Below is a small trained network, with its code and all its weights. Each question gives an input and a class and asks what happens when units are switched off, that is, made to give their printed mean instead of their output.

import numpy as np


def w(rows, s, z=0):
    codes = np.array(rows[::2]) - 128.0
    scale = np.full(codes.shape[1], s)
    scale[-1] = z or s
    return codes * scale


def f(y):
    return y / 2 * (1 + np.tanh(0.7978845608 * (y + 0.044715 * y**3)))


def log_softmax(a):
    a = a - a.max(-1, keepdims=True)
    return a - np.log(np.exp(a).sum(-1, keepdims=True))


def net(x, mask):
    res = np.array(x, float).reshape(1, 4) / 4 @ E
    y = f(res @ A[0][:, :-1].T + A[0][:, -1])
    res = res + np.where(mask, y, B[0][:, -1]) @ B[0][:, :-1]
    return log_softmax(res[-1] @ U[:, :-1].T + U[:, -1])


A, B = {}, {}
E = w([
[31,219,157],'x0',
[167,146,222],'x1',
[57,3,183],'x2',
[128,130,129],'x3',
],0.0062)
A[0] = w([
[171,175,96,97],'n0',
[97,110,141,101],'n1',
[152,145,205,64],'n2',
[209,80,96,42],'n3',
[196,61,64,121],'n4',
[200,136,249,48],'n5',
[34,172,113,91],'n6',
[66,110,18,69],'n7',
[70,116,111,204],'n8',
[195,86,112,108],'n9',
[89,87,73,41],'n10',
[83,107,4,84],'n11',
[88,161,107,100],'n12',
[53,163,134,101],'n13',
[55,206,109,62],'n14',
[178,88,112,25],'n15',
[183,183,97,107],'n16',
[179,194,108,70],'n17',
[92,134,134,2],'n18',
[161,169,99,134],'n19',
[92,70,177,71],'n20',
[104,111,108,45],'n21',
[89,57,153,76],'n22',
[68,144,135,18],'n23',
],0.012,0.0054)
B[0] = w([
[104,107,109,201],'n0',
[110,126,124,132],'n1',
[120,201,103,150],'n2',
[65,153,175,181],'n3',
[74,138,214,255],'n4',
[126,253,49,211],'n5',
[97,133,184,221],'n6',
[163,190,72,207],'n7',
[149,80,141,246],'n8',
[93,143,183,191],'n9',
[112,174,92,133],'n10',
[177,196,63,230],'n11',
[110,140,142,155],'n12',
[95,126,175,198],'n13',
[81,155,168,224],'n14',
[63,181,147,125],'n15',
[109,81,101,234],'n16',
[94,109,87,213],'n17',
[84,180,120,89],'n18',
[116,95,119,210],'n19',
[93,122,68,191],'n20',
[107,165,108,96],'n21',
[87,109,84,197],'n22',
[83,161,143,116],'n23',
],0.031,0.0033)
U = w([
[20,57,53,82],'0',
[95,190,246,99],'1',
[187,255,118,122],'2',
[133,130,164,252],'3',
[238,101,210,87],'4',
],0.0071,0.013)

Each question gives the input, the list of numbers given to net, and the class t.
The units are the neurons (one row each of A and B). Each row of codes is followed by its name. A weight is (code - 128) times the scale printed after its matrix; where a second scale follows, it is the last column's (A, B and U).
mask holds one flag per neuron, in row order. A switched-off neuron (its flag False) gives its mean, the last column of its row in B, instead of its output. The means were averaged over made-up inputs and are rounded, as every weight is.
A unit's drop is (log p(t) with every unit on - log p(t) with that unit switched off) / (log p(t) with every unit on - log p(t) with every unit switched off).
The circuit of an input: a set's keep is (log p(t) with only the set's units on - log p(t) with every unit switched off) / (log p(t) with every unit on - log p(t) with every unit switched off). Starting from the 12 units with the biggest drops (on a tie, the unit counted first), units are removed one at a time, each time the one whose removal leaves the highest keep (on an exact tie, the one counted first), for as long as the keep stays at least 0.8.
units of the circuit, in order: the units of the circuit, biggest drop first
unit that matters most: the unit with the biggest drop
top k neurons: the k neurons with the biggest drops, biggest first
drop when u is switched off: that unit's drop, to one decimal
input [8,-8,-7,-1], class 1: units of the circuit, in order => (n14)
input [-5,6,-6,3], class 0: units of the circuit, in order => (n16; n17)
input [4,-5,2,3], class 2: top 3 neurons => (n7; n11; n4)
input [-7,5,-8,3], class 0: top 3 neurons => (n16; n17; n0)
input [-8,-8,6,5], class 1: top 3 neurons => (n4; n3; n9)
input [-4,-7,2,-5], class 2: top 2 neurons => (n11; n7)
input [-8,-7,-7,3], class 1: top 2 neurons => (n4; n3)
input [-6,4,-3,3], class 1: units of the circuit, in order => (n4; n9)
input [6,8,-8,-5], class 0: top 2 neurons => (n17; n16)
input [6,-2,-6,1], class 0: top 3 neurons => (n17; n16; n4)
input [-7,-7,-4,0], class 1: top 2 neurons => (n4; n3)
input [0,-4,-2,-4], class 2: top 2 neurons => (n11; n7)
input [5,6,2,3], class 2: top 3 neurons => (n5; n4; n2)
input [-7,8,6,4], class 2: unit that matters most => n5
input [7,8,-4,-4], class 2: drop when n8 is switched off => 0.1
input [5,-2,0,1], class 1: drop when n20 is switched off => 0.1
input [-5,8,3,-1], class 2: drop when n5 is switched off => 0.8
input [6,-1,-7,0], class 0: drop when n17 is switched off => 0.3
